(in the rows, 128 means zero)
Here are made-up nodes, facts about them, and rows of numbers that follow some of those facts. Name the node behind each unnamed row.

How the nodes are related:
j884 | ε j441 | π e
j930 | ε j698 j497 | π a
j72 | ε j628 j602 j776 | π b
j582 | π b
j30 | ε j305 | π d
j790 | ε j573 j353 | π c
j595 | ε j764 j628 | π a
j148 | ε j543 j915 | π e
j500 | ε j268 j187 | π c
j793 | π a
j52 | π e
j275 | ε j784 | π e
j642 | ε j63 j735 | π b
j164 | ε j963 j656 j581 | π b
j23 | ε j698 j462 | π a
j80 | π b
j224 | ε j118 | π b
j522 | ε j61 | π a
j181 | ε j377 | π e
j305 | ε j764 | π b
j368 | ε j178 j218 j765 j418 | π b
j472 | ε j480 | π a
j584 | ε j98 j940 | π a
j621 | ε j318 | π a
j829 | ε j218 j765 | π d
j201 | ε j408 j698 j595 j386 j23 | π b
j688 | ε j963 | π b
j389 | ε j595 | π a
j529 | ε j98 | π c
j785 | π d
j523 | ε j205 j955 j708 | π a
j691 | ε j581 | π c
j250 | π d
j961 | π e
j891 | ε j218 j790 | π c
j462 | ε j764 | π c
j480 | ε j689 j764 | π b
j255 | ε j377 | π c
j268 | ε j148 | π c
j287 | ε j863 j382 | π c
j690 | ε j318 j95 j901 | π a
j377 | π b
j14 | ε j950 j136 | π b
j435 | ε j764 | π d
j618 | ε j863 j456 j784 | π d
j723 | ε j21 | π e
j21 | ε j8 | π e
j725 | ε j318 j998 | π c
j823 | ε j961 j424 | π d
j557 | ε j628 | π a
j315 | π e
j901 | ε j955 j776 | π d
j73 | ε j247 j53 | π c
j696 | ε j691 j927 j462 j483 | π d
j647 | ε j628 | π c
j728 | ε j152 j927 j915 | π a
j234 | ε j645 | π b
j282 | ε j823 j581 | π a
j242 | ε j34 | π e
j998 | π e
j152 | ε j424 j581 | π b
j863 | ε j950 j408 j187 j581 | π d
j588 | ε j930 | π b
j758 | ε j581 | π e
j608 | ε j927 j829 | π a
j418 | ε j178 | π d
j227 | ε j955 j764 | π a
j949 | ε j784 j23 | π e
j288 | ε j962 | π b
j682 | π d
j132 | ε j148 | π e
j166 | ε j573 j732 j764 | π a
j263 | ε j250 | π e
j955 | ε j408 | π c
j947 | ε j315 j98 | π e
j8 | ε j497 | π b
j633 | ε j581 | π e
j776 | ε j187 j435 j581 | π c
j408 | ε j950 j764 | π b
j736 | ε j250 | π a
j559 | ε j328 | π b
j567 | ε j247 | π a
j456 | ε j318 j483 | π a
j136 | ε j353 j386 | π e
j873 | ε j691 j205 j784 j424 | π e
j664 | ε j218 j377 j175 | π c
j583 | ε j205 | π c
j732 | ε j664 | π a
j497 | ε j628 | π d
j281 | ε j218 j85 | π b
j751 | ε j53 | π c
j4 | ε j708 | π a
j304 | ε j377 | π a
j951 | ε j435 j793 j825 | π b
j867 | ε j465 j98 | π e
j415 | ε j52 j884 j595 j515 | π a
j398 | ε j833 | π d
j807 | ε j710 | π e
j98 | π b
j76 | π c
j286 | ε j178 j957 | π c
j981 | π c
j466 | ε j764 | π d
j187 | ε j698 | π b
j940 | ε j698 | π e
j158 | π d
j937 | ε j52 | π c
j817 | ε j540 j764 | π a
j915 | π a
j85 | ε j583 j628 | π b
j939 | ε j408 j595 j896 | π e
j628 | π a
j24 | ε j758 j358 | π c
j483 | π c
j441 | π b
j689 | ε j543 | π c
j397 | ε j689 j69 j494 | π a
j314 | ε j242 j764 j63 | π b
j515 | π c
j360 | π a
j635 | ε j735 | π e
j656 | π c
j698 | ε j178 j435 j915 j764 | π a
j60 | π e
j974 | π c
j927 | ε j628 | π e
j485 | π d
j328 | ε j368 | π c
j175 | ε j187 | π b
j753 | ε j698 j962 | π c
j934 | ε j770 | π d
j339 | ε j465 j927 | π c
j581 | ε j764 | π b
j178 | π e
j825 | ε j764 | π a
j764 | π b
j561 | ε j581 | π e
j247 | ε j63 | π e
j950 | ε j435 j764 | π c
j575 | ε j462 j581 j776 | π a
j784 | ε j187 j793 j764 | π c
j428 | ε j698 j647 | π a
j850 | ε j950 j305 | π d
j872 | ε j218 | π a
j735 | ε j628 | π a
j982 | ε j23 j764 j682 | π d
j218 | ε j764 j628 | π a
j957 | ε j462 j784 j187 | π d
j341 | π b
j63 | ε j377 | π d
j505 | ε j770 j664 j930 | π b
j501 | π b
j318 | ε j218 | π b
j118 | ε j951 | π e
j470 | ε j982 | π a
j526 | π a
j35 | π c
j147 | ε j368 j863 | π d
j91 | ε j595 j187 | π c
j34 | π e
j627 | ε j764 | π a
j137 | ε j863 j132 j526 | π a
j378 | ε j218 | π a
j382 | ε j764 | π c
j465 | ε j698 | π c
j660 | ε j955 j377 j268 j628 j776 | π e
j855 | ε j691 j526 | π a
j119 | ε j480 j736 | π c
j833 | ε j784 | π d
j424 | ε j633 j682 | π a
j543 | ε j764 | π a
j353 | ε j465 j573 j187 j825 | π b
j53 | ε j628 j581 | π a
j573 | ε j418 | π b
j710 | π a
j95 | π d
j69 | ε j955 j896 | π a
j358 | π b
j121 | ε j353 j764 | π b
j770 | π d
j454 | ε j825 | π b
j61 | π c
j672 | π c
j708 | ε j360 | π a
j205 | ε j751 j764 | π a
j380 | ε j282 | π a
j962 | ε j873 j884 j595 j187 | π b
j765 | ε j218 j915 j581 | π e
j845 | ε j360 j35 | π e
j791 | ε j408 j353 | π d
j258 | ε j483 j98 | π e
j184 | π c
j226 | ε j286 | π b
j602 | ε j408 j764 | π c
j386 | π c
j862 | ε j628 | π b
j123 | ε j318 | π b
j963 | ε j595 j896 | π c
j896 | ε j628 | π e
j313 | ε j691 j581 | π d
j494 | ε j360 j378 | π e
j586 | ε j672 j595 | π e
j779 | π a
j228 | ε j765 | π d
j645 | ε j250 j218 j382 j735 | π b
j94 | ε j982 j164 j764 | π d
j540 | π e
j860 | ε j205 j664 j435 j764 | π c

Some nodes and their rows:
j205: [130 118 106  94 121 104 118 189 140 128 135 112 160 112 144 112 113 115
 121 122 124 158 129 118 135 108 127 139 124 138 121 115 119 120 121 120
 129 124 122 121  91]
j380: [151 118 117  95 117 104 141 216 126 128 152 133 146 120 154 116 124 168
 143 144 125 175 126 122 139 126 125 113 123 107 121 123 133 125 119 123
 127 122 122 117  91]
j72: [149 128 152 123 112 164 110 124 122 124 119 135 109 142 122 119 114 150
 112 121 122 113 126 153 112 131 140 115 137 106 121 117 118 126 124 122
 154 120 119 121 101]
j360: [144 126 103  95 132  97 122 138 159 153 129 117 152 116 116 118 111 118
 110 124 144 162 138 117 180 107 125 164 124 142 124 120 126 116 114 124
 124 125 148 121 129]
j314: [151 135  93 145 116 136 116  85 122 124 120 140 129 131 119 111 114 147
 107 124 123 115 127 134 103 126 142 119 131 110 122 144 124 129 121 114
 125 121 124 121  94]
j708: [146 123 100  95 130 107 117 152 154 136 126 113 150 128 117 121 114 127
 114 129 130 162 133 114 149 108 125 144 124 121 121 110 127 121 119 120
 126 122 129 117 108]
j664: [118 126  90 202 121 166 125  96 123 124 156 118 154 125 122 142 124 122
 107 121 134 108 127 116 140 111 124 118 136 143 128 149 125 127 116 123
 163 132 132 115 139]
j470: [145 120 102 103 108 103 124 200 137 123 135 131 152 116 148 113 120 142
 136 138 122 165 127 125 124 108 127 146 122 110 124 109 129 120 123 119
 123 124 118 117 102]
j515: [117 130 123 185 120 135 131 105 143 123 128 112 103 123 143 157 132 117
 108 129 123 111 124 131 132 119 122 117 126 157 121 129 129 164 137 120
 119 145 169 136 176]
j318: [119 117 200 111 154 110 126  94 121 167 138 114 110 121 120 134 113 123
 109 119 136 117 134 133 145 164 137 115 128 118 125 139 121 116 117 121
 120 122 117 115 225]
j466: [116 122 103 100 109 133 115  88 137 123 109 181 124 144 120 106 112 117
 110 124 125 119 124 126 113 107 134 121 124 152 151 122 129 117 122 123
 119 142 117 118 100]
j382: [120 125 100 166 103 129 122  97 129 124 161 109 129 127 121 132 119 120
 106 115 147 116 125 116 141 108 124 118 138 123 136 138 124 149 144 124
 140 127 147 122 171]
j785: [117 129 114 116 105 105 146  84 131 123 116 170 129 138 115 116 112 120
 113 120 124 108 127 128 107 158 125 109 122 169 139 123 167 126 113 118
 119 140 121 136 120]
j793: [121 128 106  95 121  94 125 172 144 141 138 112 160 110 154 119 111 116
 117 132 129 138 132 117 154 114 133 145 125 145 122 122 140 116 110 122
 121 126 121 123 104]
j224: [147 150 118 133 116 126 118  97 118 123 123 135 115 133 125 117 114 131
  93 122 124 110 128 140 116 139 142 118 127 117 121 163 115 118 123 120
 122 122 120 115 140]
j24: [114 125  94 175 122 133 122 118 126 124 167 128 121 165 149 155 148 144
 114 134 125 124 124 119 108 131 124 124 128 112 123 133 121 168 129 139
 150 127 122 115 124]
j275: [119 150 109 114 126 155 117 103 125 123 115 121 114 120 158 124 165 116
 190 123 124 130 131 118 121 125 130 142 125 108 127 136 126 119 140 167
 123 120 120 155  97]
j60: [120 126 116 122 169 115 114 104 121 131 111 110 117 119 116 117 155 120
 172 121 122 118 130 115 113 178 123 127 125 109 127 121 115 120 155 138
 122 122 133 174 109]

Rows to name:
No name comes twice in this set of rows, the named rows included.
[127 120 244  88 115 103 116 121 122 153 165 109 107 109 170 113 115 112
 108 121 130 115 124 121 119 142 132 118 131 126 121 117 121 160 139 122
 122 120 121 123 156] -> j581
[133 124 150  90 104 110 131 211 152 131 109 110 127 113 148 120 111 116
  99 123 126 141 125 137 145 110 123 187 129 154 123 117 120 117 113 126
 115 143 157 124  99] -> j595
[119 147 202 144 106 103 138  89 119 164 133 115 110 109 111 119 114 117
  98 121 124 110 127 147 168 165 135 112 124 125 119 178 117 125 124 115
 124 124 123 117 234] -> j98
[120 124 155 101 134 105 128  87 131 137 112 134 131 115 113 113 114 121
 107 122 151 115 129 114 137 122 123 129 128 180 153 113 135 128 149 121
 114 142 147 124 154] -> j250
[119 127 168  90 142 101 129 194 130 155 132 111 161 113 118 121 110 120
 135 123 156 161 138 118 205  99 124 162 133 147 121 122 128 118 117 120
 127 126 131 120 127] -> j218

The same nodes again, as new rows of numbers:
Some rows with their names:
j341: [127 140 123 113  80 133 134  97 110 118 133  80 130 127 142 129 139  98
 108 156  89  53 129 122 151 175 140]
j981: [125 122 106 132  88 140 127 124 116 138 110 111 111  81 125 138 139  91
 130 128 103  86 130 128 148 176 133]
j873: [138 170  93 105  77 132 123 104 129 147 116  98 114 150  89 150 137  91
 129 173 119  73 126 102 141 165 143]
j784: [152 153  99 133 102 183 140 110 138 167 112 121  72  97 104 137 133  98
  93 178  55 156 147 112 139 192 131]
j175: [133 154 125 109  88 160 139  98 126 138 143  86  81 132 127 121 124 108
 106 198  83  70 157 112 144 188 144]
j500: [130 132 108 131  94 158 130 125 129 151 117 115  78  87 116 133 129  97
 130 157 100  95 147 121 142 186 136]
j543: [115 168 132 110 104 154 152  91 140 125  97  86  86  82 113 153 165 127
  71 103  92 110 121 102 145 158 145]
j698: [120 158 153 119  89 150 148 100 152 130 120 109  65  92 116 149 176 120
  92  92 136  47 147 113 137 139 133]
j915: [112 152 134 109  85 137 133 114 124 127  98  95 105 112 125 147 160 131
 100 107 142  57 146 123 150 165 146]
j255: [134 104 109 114  66 142 123 135 107 127 116 100  74  60 108 135 127  91
 134 121 103 109 149 120 145 165 139]
j282: [113 165 120 100  85  54 133 113 146 130  92  81 100 111 145 144 153 124
 122 119 126  55 169 109 146 185 152]
j314: [130 146 123 109  85 141 144  85 119 115 133  74 109 105 133 132 140  96
  95 148  61  85 120 109 147 168 139]
j61: [125 123 105 133  87 141 126 124 115 137 109 111 117  83 126 139 140  90
 128 126 106  84 128 129 148 176 133]
j234: [124 142 123 112  78 137 135  95 114 119 134  81 119 125 138 127 135 100
 109 157  79  50 134 123 151 173 140]
j710: [113 152 133 110  87 142 133 117 119 129  98  91 106 114 125 147 157 133
 100 112 147  68 143 120 151 168 148]
j382: [126 138 103 132 104 156 146  97 135 136 108 105  92  54 111 144 146  84
 103 115  47 130 109 111 143 168 130]
j529: [125 123 107 133  88 142 127 123 117 138 111 112 112  83 125 138 140  90
 131 127 105  81 131 130 147 176 132]
j561: [122 169  87  96  74  34 122  99 149 133 110  81 123 130 115 150 139  79
 166 145 113  34 136  94 138 169 147]

Which node is each row?
No name comes twice in this set of rows, the named rows included.
[101 174  84  99  58  71 125  84 146 125 107  96 104 131  81 148 132  81
 162 114  82   5 145 114 149 147 144] -> j765
[113 153 137 111  87 143 133 116 125 129 102  95  98 113 125 146 158 133
 101 113 149  58 145 120 148 165 147] -> j584
[123 155  99 104  76 132 120 105 125 131 121  98 111 135  90 151 139  90
 141 143 128  48 109 107 143 149 145] -> j635
[141 170  95 107  76 151 123 104 127 150 117 102 110 155  81 149 136  94
 124 175 117  78 126 105 140 162 142] -> j275
[131 111 108 125  76 188 126 120 151 112 134 124  79 147 164 159 144 110
 162 140  70  99  97 126 143 166 157] -> j497
[130 134 123 107  73 136 131  99 110 115 137  80 110 120 138 128 133 100
 109 156  84  62 133 120 150 172 142] -> j642
[128  94 109 101  39 200 142 126 123 104 121  71  82 102 116 149 134 102
 156 132 100 133 159 107 140 157 162] -> j63
[125 152 122 113  95 148 148  79 126 118 134  74 110 104 132 131 142  97
  90 153  54  85 115 108 146 172 138] -> j121
[106 128 101 125  65 196 149 102 146 119 112  92 115 132 128 151 145 101
 157 132  79  84 144 123 145 170 154] -> j228
[122 151 114 105  82  69 135  93 130 119 128  69 125 121 161 126 135  93
 129 161  77  41 146 110 147 190 143] -> j164
[117 133 110 132 108 172 132 125 132 152 121 112  70  80 116 130 126 104
 135 166 111  89 139 115 141 192 142] -> j91
[116 135  92 117  66 117 148 106 163 123 106  79 126 134 157 151 147  93
 172 148  78  90 159 109 139 190 157] -> j313
[ 96 157 110 113  62 149 138  73 120 112 126  96  94 127 103 124 124 104
 115 123  27  15 153 142 164 160 141] -> j318
[ 98 156 104 105 104 159 125 107 131 132 127  84 100 116  89 144 131  99
 155 161 152  38  95  95 140 160 154] -> j939
[138 149 145 119  86 161 142  96 141 140 161 101  68 130 133 121 141  99
 112 184 107  36 161 114 134 169 133] -> j187

Now the same nodes, written a new way:
Known rows:
j132: [140 121 130 108 158 157 113 105 177  85 182 136 155  88 176 168 104  82
 165 146 118  91  97 127 122  95 110 134 177 116 150 156 146 136 152 128
 160 105]
j723: [111  87 125 108 159 172  93  75 140  61 204 117 109  69 157 162 134  84
 146 175 135  49 149 101 161 116 107 150 129  96 141 160 178 104 160 164
 167 101]
j318: [142  91 171  91 139 168  87  94 178  70 178 134 116 112 181 149 153  78
 198 176 130  63 104 131 156  66  71 157 145 101  98 119 136 143 188 128
 156  78]
j500: [119 116 155 125 124 129  73  77 150 109 180 154 115  81 141 141 126  83
 168 148 157  82 105 123 131 113  93 163 178 108 112 119 122 116 142 145
 156  83]
j123: [145  88 164  92 139 166  80  96 174  82 177 140 114 116 178 130 154  76
 197 165 138  75 107 121 159  64  72 159 155  95  97 110 142 139 189 149
 157  77]
j559: [135  97 167 101 140 150  93 110 176  94 189 152 113 107 158 133 153  89
 198 162 152  78 101 112 127  68  77 158 145  94  98 113 154 143 158 145
 164  78]
j147: [143 122 179 107 123 124  76 105 127  86 151 121 127 119 168 156 140  85
 182 158 114  99 105 109 143 101  76 122 137 121 119 152 149 130 141 155
 158  83]
j181: [140 120 127 120 160 135 111 112 172 104 189 143 147  92 156 164 112  84
 162 142 131  94  95 115 121 102 116 131 179 112 142 149 164 132 143 149
 164 106]
j957: [142 127 180 102 122 129  78 101 128  72 150 114 129 117 177 165 131  89
 186 172 114  97 103 116 148 102  77 121 133 129 133 157 140 136 142 138
 154  83]
j148: [139 121 129 107 159 157 113 104 178  84 183 136 154  88 175 168 104  83
 164 147 118  91  97 127 122  95 110 133 176 115 150 157 148 136 152 130
 160 105]
j807: [162  94 124  91 110 159  84 124 126  58 147 108 138  70 134 167  97  75
 157 128 114  44  93 100 120  57 129 138 184 144 132 106 125  97 138 162
 113 133]
j24: [110 116 178 145 103 165 119 115 169 113 151 160 155  70 147 156 100 108
 193 129 148  96 140 132 147 111  84 176 178 113 151 106 120 140 137 156
 164  80]
j833: [144 128 181 101 121 129  77 102 127  73 150 115 131 117 179 164 130  88
 188 171 113  98 103 117 149 101  76 121 134 128 132 157 139 136 143 138
 154  83]
j588: [126  93 165 105 144 151  89 107 174  83 200 150 110  90 151 134 153  99
 194 171 156  65 107 107 126  90  81 161 135  92  99 122 169 142 150 148
 168  79]
j688: [132 103 164 106 138 149  90 107 178  94 195 154 111 105 159 133 152  98
 199 162 150  84 102 108 124  68  88 156 140  91 100 119 155 144 156 140
 166  78]
j178: [139 124 133 101 158 164 114 101 179  70 181 124 156  85 183 169 101  84
 168 161 115  83  96 138 124  95 109 134 174 124 152 159 140 140 156 116
 156 109]
j315: [129  96 152 123 149 171 115 110 182  58 153 126 121  80 179 169 154  78
 146 130 114  63  92 136 122  85  86 176 186  90 153 160 173  98 138 119
 154 135]
j526: [146 128 166  95 140 157 121 100 148  72 156 146 124 118 186 147 148 123
 153 181 146  69 100 157 171 102  93 154 132 107 148 141 141 146 155 110
 113  91]

Name these rows:
No name comes twice in this set of rows, the named rows included.
[146 128 153  98 154 133 120 102 137  93 161 151 121 122 175 134 152 121
 150 178 165  70  96 155 156 105  93 145 132 104 134 126 155 145 151 117
 114  88] -> j736
[139 116 128 121 156 151 114 112 175 101 181 148 152  88 168 164 106  82
 166 134 122  97  99 116 122  92 111 140 181 107 147 151 152 133 147 150
 163 101] -> j561
[137 110 131 114 158 162 111 106 179  71 176 134 141  86 175 168 126  80
 155 137 114  88  94 124 122  92 106 153 184 102 150 160 161 124 144 131
 160 125] -> j940
[126 138 157 114 116 153  67  67 175  75 199 143 111  84 182 156  97  95
 186 181 119  96 118 123 147 104 127 140 158 104 147 157 121 139 167 109
 153  81] -> j515
[138 128 130 114 161 140 115 113 176  93 187 135 154  87 165 168 105  90
 168 157 125  87  94 127 121 104 117 130 173 125 149 154 156 139 142 128
 163 109] -> j247
[132 106 171 108 153 132  98 117 176  98 194 152 111 104 147 142 153 108
 198 173 162  69  95 112 120  79  84 152 138 100  99 112 163 144 143 138
 167  78] -> j314
[156  94 144  93 147 156 110  89 131  90 152 145 122 126 185 115 153  80
 147 168 156  84 109 155 176  92  73 157 151  95 105 112 150 138 187 135
 111  81] -> j621
[141 129 181 105 114 134  86 107 128  72 150 116 138 113 179 166 122  95
 191 171 114  97 105 120 150 103  77 122 133 132 141 155 134 140 142 134
 156  83] -> j823
[131 110 176  96 138 163 101 103 180  67 190 141 114  96 176 165 148 106
 200 181 132  58  98 131 127  71  79 153 133 105 113 138 139 146 161 114
 163  79] -> j764
[130 111 176  96 146 157 103 108 180  70 192 139 115  95 171 164 150 111
 199 182 140  53  97 130 125  77  80 150 131 111 111 134 144 146 153 114
 164  78] -> j377
[146 127 152 112 156 122 121 115 132 107 165 156 116 122 159 120 153 125
 150 174 170  80  96 148 139 109 107 149 135 101 124 113 168 144 139 128
 121  92] -> j567
[121 132 166 110 121 148  71  70 168  80 188 141 115  79 171 164 101  94
 180 179 127  75 106 139 142 112 114 151 162 121 142 149 121 136 152 111
 149  83] -> j672
[120 132 126  99 159 154 114  77 177  93 183 151 161  86 152 169 103  82
 154 131 124  79  95 134 120  90  98 126 160 102 148 160 144 131 173 150
 154  96] -> j494
[132 138 133 135 115 134  65  66 170 103 203 156 109  98 178 116  98  89
 184 166 122 101 134 103 139  90 128 134 172  88 131 156 121 133 173 113
 163  79] -> j937

